Here is a tiny trained network, its code and every weight. The questions are about switching its units off for an input and a target symbol, where a switched-off unit gives its printed mean instead of its output.

import numpy as np


def w(rows, s, z=0):
    codes = np.array(rows[::2]) - 128.0
    scale = np.full(codes.shape[1], s)
    scale[-1] = z or s
    return codes * scale


def softmax(a):
    e = np.exp(a - a.max(-1, keepdims=True))
    return e / e.sum(-1, keepdims=True)


def log_softmax(a):
    a = a - a.max(-1, keepdims=True)
    return a - np.log(np.exp(a).sum(-1, keepdims=True))


def net(x, mask):
    ids = ['ΠΣΦΨΩαγδεζμ'.index(c) for c in x.split()]
    T = len(ids)
    res = E[ids] + P[:T]
    u = 0
    for l in range(3):
        r = res
        for j in range(3):
            rows = slice(2 * j, 2 * j + 2)
            q, k, v = (r @ M[l][rows].T for M in (Q, K, V))
            z = softmax(np.where(np.tri(T) > 0, q @ k.T / 2**0.5, -1e9)) @ v
            o = O[l][rows]
            res = res + np.where(mask[u + j], z, o[:, -1]) @ o[:, :-1]
        u += 3
    return log_softmax(res[-1] @ U[:, :-1].T + U[:, -1])


Q, K, V, O = {}, {}, {}, {}
E = w([
[41,117,89,170,181,46],'Π',
[230,206,58,92,248,50],'Σ',
[131,106,107,46,160,105],'Φ',
[17,10,232,95,126,137],'Ψ',
[80,101,194,175,97,229],'Ω',
[199,171,114,132,123,136],'α',
[104,11,110,112,232,172],'γ',
[122,52,26,161,205,68],'δ',
[140,163,170,113,92,173],'ε',
[138,234,228,109,102,168],'ζ',
[191,189,104,162,116,174],'μ',
],0.014)
P = w([
[140,77,199,174,178,145],'0',
[132,92,113,166,41,62],'1',
[74,123,25,101,90,193],'2',
[164,169,201,115,101,59],'3',
[30,94,8,81,94,167],'4',
[123,173,227,151,22,13],'5',
[78,114,10,62,103,207],'6',
[138,75,214,141,135,32],'7',
[2,71,18,64,91,190],'8',
],0.011)
Q[0] = w([
[107,120,255,97,235,122],'L0H1',
[40,152,117,99,70,200],'L0H1',
[133,78,112,108,62,98],'L0H2',
[177,101,115,218,108,161],'L0H2',
[223,137,164,196,208,132],'L0H3',
[168,121,85,146,151,135],'L0H3',
],0.0083)
K[0] = w([
[86,238,163,45,92,34],'L0H1',
[109,104,121,24,95,181],'L0H1',
[162,81,205,28,82,154],'L0H2',
[85,110,166,105,108,173],'L0H2',
[223,156,213,105,237,129],'L0H3',
[142,255,69,129,100,152],'L0H3',
],0.0067)
V[0] = w([
[119,76,113,252,152,129],'L0H1',
[20,147,156,140,96,100],'L0H1',
[241,181,3,130,117,160],'L0H2',
[48,147,49,229,81,45],'L0H2',
[50,36,100,218,162,172],'L0H3',
[48,53,50,11,52,142],'L0H3',
],0.0065)
O[0] = w([
[129,100,180,74,129,143,189],'L0H1',
[153,137,85,87,116,100,143],'L0H1',
[155,103,106,159,83,145,63],'L0H2',
[157,116,111,88,2,149,153],'L0H2',
[154,120,157,134,151,120,255],'L0H3',
[213,169,95,124,139,180,212],'L0H3',
],0.013,0.0068)
Q[1] = w([
[167,84,153,154,118,48],'L1H1',
[212,93,190,129,175,26],'L1H1',
[2,167,95,135,105,166],'L1H2',
[219,101,67,182,134,175],'L1H2',
[76,69,173,170,155,155],'L1H3',
[156,167,153,83,144,21],'L1H3',
],0.0079)
K[1] = w([
[231,130,51,185,65,63],'L1H1',
[63,196,106,149,107,109],'L1H1',
[83,16,63,64,59,5],'L1H2',
[1,51,221,131,181,107],'L1H2',
[122,178,117,128,122,190],'L1H3',
[145,207,204,125,107,194],'L1H3',
],0.0075)
V[1] = w([
[170,80,185,157,192,119],'L1H1',
[99,160,67,170,74,49],'L1H1',
[229,119,71,255,85,20],'L1H2',
[108,146,31,179,183,129],'L1H2',
[150,83,169,150,110,4],'L1H3',
[166,95,9,64,153,94],'L1H3',
],0.0076)
O[1] = w([
[128,114,23,86,121,125,233],'L1H1',
[110,146,223,21,185,254,35],'L1H1',
[185,83,78,116,176,155,2],'L1H2',
[180,208,115,112,149,99,86],'L1H2',
[60,60,86,106,244,117,178],'L1H3',
[130,234,101,50,120,32,117],'L1H3',
],0.0078,0.012)
Q[2] = w([
[152,150,69,61,106,202],'L2H1',
[140,166,227,115,159,142],'L2H1',
[161,164,40,151,105,145],'L2H2',
[146,129,89,88,92,133],'L2H2',
[70,158,194,194,254,77],'L2H3',
[100,132,28,111,99,114],'L2H3',
],0.0084)
K[2] = w([
[125,171,146,162,149,133],'L2H1',
[129,115,159,92,63,113],'L2H1',
[136,111,102,117,109,147],'L2H2',
[206,118,141,254,245,101],'L2H2',
[198,111,165,134,66,164],'L2H3',
[70,95,135,212,195,140],'L2H3',
],0.0096)
V[2] = w([
[144,144,155,24,156,154],'L2H1',
[154,142,158,41,9,180],'L2H1',
[123,117,207,123,95,20],'L2H2',
[138,88,115,254,163,65],'L2H2',
[3,148,140,176,140,155],'L2H3',
[81,154,82,13,159,42],'L2H3',
],0.0068)
O[2] = w([
[142,164,120,142,98,125,67],'L2H1',
[61,116,34,82,97,147,1],'L2H1',
[106,138,105,173,224,116,160],'L2H2',
[109,136,60,140,56,160,230],'L2H2',
[76,199,219,73,98,169,191],'L2H3',
[134,89,113,47,131,1,170],'L2H3',
],0.01,0.02)
U = w([
[88,40,150,61,80,127,121],'Π',
[251,119,229,174,112,89,54],'Σ',
[177,157,113,167,176,105,163],'Φ',
[120,44,198,139,6,66,4],'Ψ',
[76,111,100,189,111,155,133],'Ω',
[160,65,121,167,114,181,243],'α',
[164,110,104,255,97,86,44],'γ',
[114,6,45,163,121,169,231],'δ',
[139,108,130,160,123,160,212],'ε',
[165,111,222,109,101,141,37],'ζ',
[161,80,108,184,144,195,195],'μ',
],0.0059,0.0042)

Each question gives the input, a string of symbols that net reads in full, and the target symbol t.
The units are the heads (2 rows each of Q, K, V and O). Each row of codes is followed by its name. A weight is (code - 128) times the scale printed after its matrix; where a second scale follows, it is the last column's (O and U).
mask holds one flag per head, layer by layer. A switched-off head (its flag False) gives its mean, the last column of its rows in O, instead of its output. The means were averaged over made-up inputs and are rounded, as every weight is.
A unit's drop is (log p(t) with every unit on - log p(t) with that unit switched off) / (log p(t) with every unit on - log p(t) with every unit switched off).
The circuit of an input: a set's keep is (log p(t) with only the set's units on - log p(t) with every unit switched off) / (log p(t) with every unit on - log p(t) with every unit switched off). Starting from all 9 units, units are removed one at a time, each time the one whose removal leaves the highest keep (on an exact tie, the one counted first), for as long as the keep stays at least 0.8.
units of the circuit, in order: the units of the circuit, biggest drop first
most important unit: the unit with the biggest drop
which heads matter: for each layer, one digit per head in row order, 1 if its drop is at least 0.15 and else 0, layers parted by /
input δ Σ Ψ Ω ε, target δ: units of the circuit, in order	L0H1; L2H1; L0H2; L2H3
input Π Π ζ Ψ γ, target Π: which heads matter	111 / 001 / 101
input Σ Σ γ μ Φ Ψ Π, target Σ: most important unit	L0H3
input Π Ψ Ψ Φ Π Ω Φ Σ α, target Π: units of the circuit, in order	L2H3; L2H1; L0H2
input γ Ψ Ψ γ, target Φ: units of the circuit, in order	L0H2; L2H2
input γ Ω Φ γ ε Π Φ, target γ: units of the circuit, in order	L1H1; L0H2; L2H1; L0H1
input γ α ζ Ψ Σ α μ, target γ: units of the circuit, in order	L1H1; L0H2; L2H1; L2H2
input γ Φ Ω μ ε γ Ω, target γ: units of the circuit, in order	L1H1; L0H2; L2H1; L0H1
input Σ Π Σ Ψ γ, target Σ: units of the circuit, in order	L2H1; L0H3; L0H2; L1H3
input Ψ ε γ ε ε, target Ψ: units of the circuit, in order	L0H2; L1H2; L2H3; L1H1
input δ γ γ Π Π, target δ: units of the circuit, in order	L2H3; L1H2
input Σ α α, target Σ: units of the circuit, in order	L2H1; L0H2; L1H2
input Σ Σ γ δ Σ, target Σ: units of the circuit, in order	L2H1; L0H2; L1H2; L2H2
input Ψ Σ Ψ α δ Π Π γ, target Π: most important unit	L2H1
input Π γ δ Σ γ μ Π ζ Π, target Π: which heads matter	111 / 001 / 111
input Σ Σ Σ ζ Φ Π ζ, target Σ: units of the circuit, in order	L0H2; L2H1; L1H2
input γ γ Σ, target γ: which heads matter	010 / 100 / 110
input γ Σ Π Π ζ μ μ γ α, target γ: which heads matter	010 / 100 / 110
input Π γ Π Φ γ Π Π γ ε, target Π: which heads matter	111 / 001 / 101
input ζ α δ Ψ γ γ μ Π γ, target ζ: most important unit	L0H3
input Σ δ γ Ψ ε, target Σ: which heads matter	011 / 010 / 100
input Ψ Φ γ Φ Π Σ Σ Φ ε, target Ψ: which heads matter	111 / 110 / 001
input Σ Π α γ ε γ γ Ψ γ, target Σ: which heads matter	011 / 001 / 100
